Here is a tiny trained network, its code and every weight. The questions are about switching its units off for an input and a class, where a switched-off unit gives its printed mean instead of its output.

import numpy as np


def w(rows, s, z=0):
    codes = np.array(rows[::2]) - 128.0
    scale = np.full(codes.shape[1], s)
    scale[-1] = z or s
    return codes * scale


def norm(h):
    return h / np.sqrt((h * h).mean(-1, keepdims=True) + 1e-5)


def f(y):
    return np.maximum(y, 0)


def log_softmax(a):
    a = a - a.max(-1, keepdims=True)
    return a - np.log(np.exp(a).sum(-1, keepdims=True))


def net(x, mask):
    res = np.array(x, float).reshape(1, 8) / 4 @ E
    u = 0
    for l in range(4):
        y = f(norm(res) @ A[l][:, :-1].T + A[l][:, -1])
        res = res + np.where(mask[u : u + 8], y, B[l][:, -1]) @ B[l][:, :-1]
        u += 8
    return log_softmax(norm(res)[-1] @ U[:, :-1].T + U[:, -1])


A, B = {}, {}
E = w([
[146,123,67,159,151,120,156,95,137,188],'x0',
[118,115,152,102,106,126,153,83,235,117],'x1',
[177,208,142,178,60,252,92,167,176,195],'x2',
[148,150,136,186,110,98,98,97,129,93],'x3',
[124,125,130,131,127,133,131,129,126,128],'x4',
[61,116,111,137,159,108,59,175,177,140],'x5',
[136,132,125,124,131,123,126,129,133,125],'x6',
[87,168,115,78,164,168,43,38,92,146],'x7',
],0.015)
A[0] = w([
[131,137,223,53,87,143,70,153,120,45,36],'0.n0',
[76,112,109,148,127,102,63,151,178,148,59],'0.n1',
[148,147,163,96,113,149,168,59,103,108,72],'0.n2',
[121,125,140,93,118,148,136,62,217,91,65],'0.n3',
[148,113,30,156,130,106,138,59,157,208,73],'0.n4',
[115,158,150,62,129,150,80,39,123,134,9],'0.n5',
[93,113,115,4,119,177,168,166,129,176,89],'0.n6',
[133,166,138,220,87,86,72,52,138,61,64],'0.n7',
],0.021,0.011)
B[0] = w([
[36,209,120,186,203,141,238,111,117,111,217],'0.n0',
[96,117,128,61,192,127,93,198,184,111,191],'0.n1',
[174,118,88,70,117,154,176,112,123,152,206],'0.n2',
[105,142,153,105,100,78,125,180,80,245,218],'0.n3',
[46,188,156,182,184,146,202,117,105,90,244],'0.n4',
[92,42,26,229,68,153,94,109,152,127,218],'0.n5',
[248,93,190,188,203,101,68,98,138,127,218],'0.n6',
[250,82,195,161,199,112,73,107,135,142,212],'0.n7',
],0.02,0.011)
A[1] = w([
[151,206,142,138,76,196,95,135,192,146,62],'1.n0',
[150,106,125,158,62,89,184,179,196,87,55],'1.n1',
[162,127,133,82,76,174,161,84,97,106,2],'1.n2',
[140,167,101,122,126,122,74,173,4,107,56],'1.n3',
[92,84,127,63,126,53,128,63,108,79,32],'1.n4',
[156,118,141,131,125,113,173,163,165,105,12],'1.n5',
[122,100,128,119,126,58,137,94,149,108,47],'1.n6',
[94,103,177,131,75,84,147,132,146,185,102],'1.n7',
],0.03,0.0027)
B[1] = w([
[100,102,252,35,117,165,135,43,69,111,244],'1.n0',
[77,43,99,209,77,86,136,164,139,116,240],'1.n1',
[166,197,121,138,85,90,115,112,249,149,188],'1.n2',
[138,176,83,147,132,117,132,238,83,216,215],'1.n3',
[107,121,245,82,77,234,119,70,131,136,229],'1.n4',
[124,90,96,180,124,101,113,98,127,64,255],'1.n5',
[133,137,184,95,125,176,121,100,114,141,221],'1.n6',
[166,165,101,106,129,126,137,202,29,111,235],'1.n7',
],0.022,0.0072)
A[2] = w([
[228,145,48,104,61,137,253,75,128,113,124],'2.n0',
[156,150,87,81,99,85,143,141,170,149,58],'2.n1',
[82,108,88,16,138,155,95,183,215,82,66],'2.n2',
[61,186,149,176,137,144,198,135,164,103,75],'2.n3',
[133,115,110,154,109,82,169,153,159,72,1],'2.n4',
[114,135,131,58,47,169,105,114,125,80,131],'2.n5',
[68,160,146,143,117,156,173,102,135,144,111],'2.n6',
[74,178,26,100,116,194,5,30,102,152,52],'2.n7',
],0.021,0.0031)
B[2] = w([
[49,203,133,203,147,86,29,117,225,232,200],'2.n0',
[129,143,81,113,61,176,95,139,152,132,137],'2.n1',
[115,203,129,120,86,88,52,64,221,178,158],'2.n2',
[116,160,54,97,186,134,127,61,60,104,248],'2.n3',
[87,128,122,188,100,133,63,100,115,124,172],'2.n4',
[152,174,88,90,90,187,34,95,94,100,171],'2.n5',
[156,159,78,117,139,154,138,88,118,93,222],'2.n6',
[82,6,152,198,37,58,164,165,107,47,190],'2.n7',
],0.018,0.013)
A[3] = w([
[122,126,101,73,78,88,195,254,71,230,46],'3.n0',
[120,109,77,67,146,97,192,154,191,125,29],'3.n1',
[91,7,50,168,5,137,210,174,205,75,51],'3.n2',
[238,131,57,95,196,102,176,79,119,173,50],'3.n3',
[22,108,84,28,171,106,44,213,204,60,56],'3.n4',
[80,99,31,172,134,126,103,133,84,127,104],'3.n5',
[122,183,80,93,95,115,153,140,254,118,17],'3.n6',
[171,64,177,187,136,117,58,97,174,78,253],'3.n7',
],0.017,0.0024)
B[3] = w([
[150,151,68,18,133,138,144,174,169,143,175],'3.n0',
[167,174,147,166,124,122,132,127,134,139,129],'3.n1',
[79,75,5,78,100,135,31,109,53,150,215],'3.n2',
[168,156,93,77,136,112,135,219,182,83,191],'3.n3',
[145,222,86,226,29,117,139,79,173,186,180],'3.n4',
[119,131,142,60,103,98,142,185,96,75,243],'3.n5',
[68,142,135,62,161,120,73,174,160,110,151],'3.n6',
[178,108,71,45,137,118,148,152,163,113,252],'3.n7',
],0.019,0.014)
U = w([
[91,24,89,203,36,81,118,137,102,82,111],'0',
[72,186,129,185,176,123,222,92,97,86,91],'1',
[147,111,228,82,66,184,144,68,107,134,92],'2',
[247,65,164,191,163,76,116,148,155,141,85],'3',
[101,177,122,170,62,87,93,108,211,178,100],'4',
[151,142,93,100,110,112,111,132,115,122,255],'5',
[150,143,91,102,115,109,107,131,112,123,233],'6',
[141,165,125,117,82,108,145,228,88,185,73],'7',
],0.012,0.0071)

Each question gives the input, the list of numbers given to net, and the class t.
The units are the neurons (one row each of A and B). Each row of codes is followed by its name. A weight is (code - 128) times the scale printed after its matrix; where a second scale follows, it is the last column's (A, B and U).
mask holds one flag per neuron, layer by layer. A switched-off neuron (its flag False) gives its mean, the last column of its row in B, instead of its output. The means were averaged over made-up inputs and are rounded, as every weight is.
A unit's drop is (log p(t) with every unit on - log p(t) with that unit switched off) / (log p(t) with every unit on - log p(t) with every unit switched off).
The circuit of an input: a set's keep is (log p(t) with only the set's units on - log p(t) with every unit switched off) / (log p(t) with every unit on - log p(t) with every unit switched off). Starting from the 12 units with the biggest drops (on a tie, the unit counted first), units are removed one at a time, each time the one whose removal leaves the highest keep (on an exact tie, the one counted first), for as long as the keep stays at least 0.8.
units of the circuit, in order: the units of the circuit, biggest drop first
unit that matters most: the unit with the biggest drop
top k neurons: the k neurons with the biggest drops, biggest first
k most important neurons of layer l: the k neurons of layer l with the biggest drops, biggest first
input [6,-5,-7,4,0,-3,-2,7], class 0: top 4 neurons => (2.n7; 0.n5; 0.n0; 1.n0)
input [8,1,3,-5,2,7,8,-8], class 0: unit that matters most => 0.n0
input [-8,-8,5,-6,6,-3,-8,8], class 0: top 2 neurons => (0.n5; 2.n7)
input [5,2,-3,4,-6,8,4,1], class 4: top 2 neurons => (0.n1; 3.n4)
input [-3,-6,-8,7,-8,8,-6,-5], class 2: top 3 neurons => (1.n4; 1.n6; 0.n3)
input [8,4,1,-7,-5,6,-3,0], class 1: top 2 neurons => (0.n4; 0.n7)
input [7,-8,-6,-7,4,-7,7,-1], class 7: units of the circuit, in order => (1.n3; 2.n3)
input [-2,7,-5,0,6,-4,-2,-5], class 7: top 3 neurons => (0.n3; 1.n7; 0.n5)
input [-6,8,3,-6,2,8,-5,-4], class 4: top 4 neurons => (0.n1; 3.n4; 0.n7; 0.n4)
input [4,-6,-7,0,-1,-8,-5,4], class 4: top 4 neurons => (1.n2; 0.n2; 2.n0; 0.n1)
input [-8,-5,4,-3,6,3,0,-8], class 0: top 3 neurons => (0.n4; 1.n1; 0.n3)
input [2,8,-4,-7,-1,8,7,0], class 4: top 3 neurons => (0.n1; 3.n4; 0.n7)
input [7,7,7,7,-6,5,-5,4], class 1: top 2 neurons => (0.n4; 0.n6)
input [1,8,0,7,2,-7,8,8], class 0: unit that matters most => 0.n5
input [5,-3,-7,-6,-6,4,-7,6], class 2: units of the circuit, in order => (1.n4; 0.n0)
input [-8,-5,2,5,8,-8,-2,7], class 1: top 2 neurons => (0.n0; 2.n0)
input [-4,-7,0,7,-1,8,2,-1], class 4: units of the circuit, in order => (0.n1; 3.n4)
input [-4,-6,-5,-7,2,-4,6,4], class 3: units of the circuit, in order => (0.n6; 3.n2)
input [-6,-4,7,-2,-2,8,1,-7], class 4: 2 most important neurons of layer 0 => (0.n1; 0.n5)
input [6,1,6,-8,7,-6,-8,-8], class 0: unit that matters most => 1.n1
input [7,-3,-7,1,1,-1,-2,-5], class 1: units of the circuit, in order => (0.n4; 3.n2)
input [-4,-7,-6,2,6,-7,7,-3], class 4: 2 most important neurons of layer 0 => (0.n3; 0.n1)
input [0,8,-4,-8,5,0,-7,-6], class 3: 2 most important neurons of layer 1 => (1.n5; 1.n3)
